Below is a small trained network, with its code and all its weights. Each question gives an input and a class and asks what happens when units are switched off, that is, made to give their printed mean instead of their output.

import numpy as np


def w(rows, s, z=0):
    codes = np.array(rows[::2]) - 128.0
    scale = np.full(codes.shape[1], s)
    scale[-1] = z or s
    return codes * scale


def norm(h):
    return h / np.sqrt((h * h).mean(-1, keepdims=True) + 1e-5)


def f(y):
    return np.maximum(y, 0)


def log_softmax(a):
    a = a - a.max(-1, keepdims=True)
    return a - np.log(np.exp(a).sum(-1, keepdims=True))


def net(x, mask):
    res = np.array(x, float).reshape(1, 7) / 4 @ E
    u = 0
    for l in range(2):
        y = f(norm(res) @ A[l][:, :-1].T + A[l][:, -1])
        res = res + np.where(mask[u : u + 11], y, B[l][:, -1]) @ B[l][:, :-1]
        u += 11
    return log_softmax(norm(res)[-1] @ U[:, :-1].T + U[:, -1])


A, B = {}, {}
E = w([
[103,155,75,209,145],'x0',
[123,52,154,73,229],'x1',
[252,119,107,37,155],'x2',
[163,120,207,86,111],'x3',
[87,146,30,39,89],'x4',
[178,192,234,116,210],'x5',
[88,134,117,165,132],'x6',
],0.0033)
A[0] = w([
[58,88,112,106,218,67],'L0N0',
[35,160,175,98,79,59],'L0N1',
[179,125,140,75,180,42],'L0N2',
[103,97,223,199,122,69],'L0N3',
[104,98,38,161,102,44],'L0N4',
[135,88,207,212,143,140],'L0N5',
[2,114,202,97,103,2],'L0N6',
[125,92,209,209,135,126],'L0N7',
[166,167,31,76,116,73],'L0N8',
[148,253,169,111,149,88],'L0N9',
[152,175,191,189,157,23],'L0N10',
],0.0053,0.0026)
B[0] = w([
[148,80,164,53,175,196],'L0N0',
[135,106,124,155,21,189],'L0N1',
[147,154,106,110,60,197],'L0N2',
[99,145,228,163,132,220],'L0N3',
[103,116,33,192,109,196],'L0N4',
[107,156,179,173,218,250],'L0N5',
[116,120,179,135,3,187],'L0N6',
[104,157,205,161,198,241],'L0N7',
[122,140,204,193,180,222],'L0N8',
[77,169,116,201,138,224],'L0N9',
[78,165,173,155,201,193],'L0N10',
],0.0054,0.0025)
A[1] = w([
[238,151,137,99,110,174],'L1N0',
[74,145,85,165,79,18],'L1N1',
[185,105,148,48,127,68],'L1N2',
[255,107,177,81,96,137],'L1N3',
[128,124,128,126,126,73],'L1N4',
[117,124,43,172,181,6],'L1N5',
[114,107,157,90,109,35],'L1N6',
[89,73,124,125,149,121],'L1N7',
[147,231,123,136,165,45],'L1N8',
[106,182,69,115,78,153],'L1N9',
[128,99,158,150,136,62],'L1N10',
],0.0068,0.0022)
B[1] = w([
[51,191,155,61,165,233],'L1N0',
[233,181,66,183,63,210],'L1N1',
[159,169,106,24,62,213],'L1N2',
[65,245,88,54,133,254],'L1N3',
[124,132,120,122,127,128],'L1N4',
[197,101,54,122,3,184],'L1N5',
[122,153,162,133,98,153],'L1N6',
[208,150,157,102,193,173],'L1N7',
[6,162,224,186,202,221],'L1N8',
[164,150,127,224,153,227],'L1N9',
[104,131,149,154,154,161],'L1N10',
],0.0043,0.0028)
U = w([
[155,71,138,117,199,69],'0',
[104,175,198,172,194,185],'1',
[117,72,185,126,88,100],'2',
[131,91,124,146,132,37],'3',
[148,36,58,91,135,109],'4',
[148,97,113,130,137,2],'5',
[127,132,46,193,47,171],'6',
[134,165,124,7,131,170],'7',
],0.015,0.0095)

Each question gives the input, the list of numbers given to net, and the class t.
The units are the neurons (one row each of A and B). Each row of codes is followed by its name. A weight is (code - 128) times the scale printed after its matrix; where a second scale follows, it is the last column's (A, B and U).
mask holds one flag per neuron, layer by layer. A switched-off neuron (its flag False) gives its mean, the last column of its row in B, instead of its output. The means were averaged over made-up inputs and are rounded, as every weight is.
A unit's drop is (log p(t) with every unit on - log p(t) with that unit switched off) / (log p(t) with every unit on - log p(t) with every unit switched off).
unit that matters most: the unit with the biggest drop
k most important neurons: the k neurons with the biggest drops, biggest first
k most important neurons of layer l: the k neurons of layer l with the biggest drops, biggest first
drop when u is switched off: that unit's drop, to one decimal
input [-4,2,-8,2,3,5,-1], class 2: unit that matters most : L0N6
input [-7,8,5,-7,-6,-8,6], class 7: 2 most important neurons of layer 0 : [L0N0 L0N9]
input [-7,1,-6,3,5,3,5], class 6: 2 most important neurons of layer 0 : [L0N1 L0N6]
input [-2,1,7,-7,2,-4,-1], class 6: 4 most important neurons : [L0N4 L1N5 L0N0 L0N8]
input [-1,7,1,2,-6,-8,-7], class 7: 2 most important neurons of layer 1 : [L1N3 L1N2]
input [5,8,-1,-1,6,8,5], class 7: 2 most important neurons : [L0N0 L0N5]
input [-7,-6,0,5,7,0,5], class 6: 2 most important neurons of layer 0 : [L0N1 L0N0]
input [7,-6,6,0,8,8,-6], class 1: 2 most important neurons of layer 0 : [L0N9 L0N8]
input [-3,-2,-3,1,3,5,4], class 6: 2 most important neurons : [L0N1 L0N6]
input [2,-5,7,6,-5,0,-3], class 7: 2 most important neurons : [L1N3 L0N8]
input [2,0,7,-6,7,-1,-6], class 6: 2 most important neurons of layer 1 : [L1N5 L1N9]
input [-7,0,-1,7,1,-8,7], class 6: drop when L0N0 is switched off : 0.1
input [-5,2,1,3,-4,-7,-3], class 7: drop when L0N10 is switched off : 0.0
input [3,1,4,-7,6,2,-2], class 6: unit that matters most : L1N5
input [-6,-1,-2,5,2,0,5], class 6: drop when L0N4 is switched off : -0.1
input [-1,8,0,2,-2,-4,8], class 0: drop when L0N0 is switched off : 0.2
